Each row has a name. Each question is about the rows just above it. Places in a row count from 1.

sirip: [  6.2  43.7  -4.8 -59.7  -2.1   6.3  -1.2  -4.9 -22.3  62.1  13.1  -4.1
  -4.8 -31.9   6.2  10.1  18.2  21.3]
Feso: [-28.2   4.9  14.4   9.8  18.8  20.4  -3.7 -15.9 -31.4  -6.7  42.5   6.2
   1.2 -33.8 -20.7 -15.7  -7.2  -2.9]
Neza: [-28.2   4.9  14.4   9.8  18.8  20.4  -3.7 -15.9 -31.4  19.8 -14.7  -4.9
 -29.2  -3.0 -16.3  65.3 -46.7  17.3]
Ler: [ 18.5 -25.7  26.5  -5.5 -14.0  36.1  80.0   8.5   4.5 -51.3  22.4 -15.7
  12.4 -15.6  18.4 -20.2 -14.5 -37.5]
Is [-16.3  -3.0 -29.2  -4.9] printed in one of the named rows, side by side and in this order?	no
Does one of the named rows hold [-28.1   4.9] side by side, in this order?	no
Places of [-4.8] in row sirip:	3 13
Shuffled Ler with one entry gone: [-14.0  80.0 -14.5  22.4  36.1 -37.5 -15.6  12.4 -25.7   8.5  18.5  -5.5
 -51.3   4.5  18.4 -20.2  26.5], missing	[-15.7]

vaba: [  4.9  20.9  25.9  14.5  -8.4  -9.8  14.7  26.7   6.6   2.5  17.3  -8.7
  -7.1  -2.9  15.7   9.1  14.7  17.3   4.7  -9.1  -5.0  -0.4 -22.3  10.6
  17.4   8.3   4.2  -2.7   7.5  -7.3 -21.8   9.7  18.3  14.9  20.7  -0.7
   3.9  19.4  21.2   8.3   1.2  -7.9  13.4 -11.6  -5.6   3.7]
Regeg: [ -7.4  16.2  10.9   5.2 -37.3  41.4   6.3  29.1   1.2   9.3   8.0  -0.2
   0.7  21.1  33.8  30.9  25.3  10.6  19.1 -30.5 -11.7 -13.3 -28.8  11.4
   0.7  -8.7   3.0  -3.6 -18.6 -16.3   3.1   0.7  21.4   8.7  -2.9  -8.7
  26.2  21.0  -9.4  10.2 -10.7  22.2  -9.5  -8.5  21.5  10.6]
zare: [ -9.2  13.4  -5.2  13.4 -11.3 -11.1  29.0  37.0  12.8  -8.3   2.4 -20.8
  15.1  14.3  36.5  27.2   5.0  24.3  24.3 -26.6 -15.2   3.7  13.4   9.9
  26.4 -11.7  10.5   3.4  -9.9  -7.2 -15.9  17.7   2.4  13.3   1.4   2.4
  15.6  23.9  21.2   6.2 -12.4   6.5  13.2   5.6   2.4  16.0]
linur: [-14.0  61.4  37.7  28.7 -16.2  15.9  42.4  47.4  -2.6 -24.6  34.6 -10.9
  -5.6   0.3  29.1  17.6  44.9  28.3  34.2 -26.8 -20.8  -9.0 -49.9  25.5
   3.5  -1.4  13.7  -9.6 -29.2 -33.8   6.7  21.4  39.4  13.9  12.6   4.1
  22.0  16.1  -6.1  21.5  -7.6  -3.3   7.7 -22.8   2.4   8.5]
Goget: [  0.0   1.5   9.7  -0.6 -17.1   0.1   5.6  25.0   4.6   8.8  12.4 -10.5
  11.8  11.6  29.3  24.7   5.7  11.9   5.4 -20.2 -12.6  -4.6 -17.7   3.1
  23.4 -14.7   2.2   1.3  -0.3  -4.3 -14.1   8.4  16.6   5.9   9.9  -9.4
  14.7  14.3   7.3   4.3  -5.8   9.0   8.0   1.5   9.3   7.5]
Is [13.4 -7.9  1.2] printed in one of the named rows, side by side and in this order?	no
Is [ 5.7 11.9] printed in one of the named rows, side by side and in this order?	yes
Every place of [0.7] in Regeg:	13 25 32
Every place of [13.4] in zare:	2 4 23
zare without one entry, shuffled: [ 12.8   3.7   5.6  15.6  24.3  -7.2  26.4  -9.2   2.4  29.0  23.9   1.4
  13.4  13.2  -9.9  24.3   6.5   6.2  27.2 -15.2  16.0 -20.8  13.4  14.3
   2.4  -5.2 -11.1 -11.3  17.7   3.4 -26.6   2.4  15.1  37.0   9.9 -11.7
   5.0 -15.9  -8.3  36.5   2.4  13.4  10.5  21.2  13.3]. Gone:	[-12.4]
Places of [24.3] in row zare:	18 19

poki: [-11.0 -10.6  22.9 -32.0   2.4  32.4  -4.2 -10.1 -15.9  51.1  14.6   8.6
   0.2   1.7   1.1  24.2 -10.6  35.2  15.7  10.4 -40.6  12.1   2.5  40.8
 -22.5 -23.7  11.2  10.3  11.3  -7.1  34.1]
Nizo: [-12.9 -10.7  18.6 -32.2  -0.7  38.5  -2.9 -11.6  -9.6  48.6   4.8   8.1
  -3.2   4.8  -1.2  16.7 -14.4  23.7  17.0   5.5 -39.9  16.5   5.3  32.5
 -24.9 -22.5  10.9  13.8   9.9  -8.0  24.8]
zaba: [-11.9 -10.7  20.2   4.4  -0.7  36.1  -3.0 -11.4 -11.8  49.4   8.0   7.5
  -1.4   3.7   4.4  17.5 -13.0  24.5  14.9   4.9 -40.0  15.0   4.4  35.2
 -24.0 -23.0  10.8  14.2   9.6  -8.0  27.7]
Beti: [-14.5 -50.2   5.0 -19.4  28.7  19.2  27.5   3.5   0.2   6.7  -5.1  -0.5
  -7.0  13.9  -3.3  19.6  -0.1 -11.6  -6.3  17.8  -8.4 -22.5   7.7  -2.7
  10.3 -13.8   8.4 -13.9  24.6   8.3 -16.4]
Rorur: [-10.7  -8.0  -9.1 -24.6   3.5  34.2  27.7 -14.0   9.0  24.5  -9.8   7.0
 -21.7  43.3 -18.6  -4.9 -16.0   0.3  26.9   2.2  -8.1  -2.8  29.7   3.2
 -12.0 -33.7  13.2  19.5  -6.0   1.5 -16.4]
Pob: [ 19.9  -6.1  61.7 -19.8 -30.8  27.6   7.0   3.0 -18.9  28.1  -8.2   1.9
  45.6  46.4  20.4 -39.4  -1.7 -44.3 -50.1 -39.7   9.0  20.2  16.4  27.6
 -11.8 -21.5  24.5  34.0 -15.2  -8.2 -20.9]
duk: [-11.9 -10.7  20.2 -32.1  -0.7  36.1  -3.0 -11.4 -11.8  49.4   8.0   7.5
 -18.9   3.7  -0.5  17.5 -13.0  24.5  14.9   4.9 -40.0 -21.4   4.4  35.2
  55.4 -23.0  10.8  14.2   9.6  -8.0  27.7]
Places of [4.4] in row zaba:	4 15 23
Every place of [-50.1] in Pob:	19
Among the named rows, does one hold [-0.7 38.5 -2.9] next to each other, in this order?	yes
Rorur without one entry, shuffled: [ 13.2   9.0  43.3  -9.8 -16.4 -21.7 -33.7  -8.0   7.0  -9.1  24.5  -8.1
  27.7 -14.0  19.5  34.2  -2.8 -16.0 -24.6 -10.7  29.7  -6.0   0.3  26.9
   3.5   1.5  -4.9 -12.0   3.2   2.2]. Gone:	[-18.6]

pided: [-46.4  -9.6  -4.0 -43.7 -51.5]
zam: [-32.7 -10.0 -55.7 -35.4 -38.0]
dulu: [ 8.7 -0.3 36.8  6.4 14.2]
kis: [36.3 -2.0 26.1 32.7 40.6]
Bami: [-13.3 -10.7 -16.7 -17.0 -18.8]
nane: [-55.8 -55.8 -55.8 -55.8 -66.1]
Kiza: [ -2.3 -10.0 -24.5  -0.3 -10.0]
Meban: [-66.4 -10.6  13.9 -64.0 -70.5]
Tabod: [-58.5  -5.5  37.7 -55.8 -57.4]
gogi: [-32.7 -10.0 -13.4 -34.4 -40.1]
Places of [-55.8] in row nane:	1 2 3 4
Which entry of kis is missing from [32.7 -2.0 26.1 36.3]?	[40.6]
Every place of [-10.0] in Kiza:	2 5
At which places does Meban hold [-66.4]?	1
Is [-10.7 -16.7 -17.0 -18.8] printed in one of the named rows, side by side and in this order?	yes

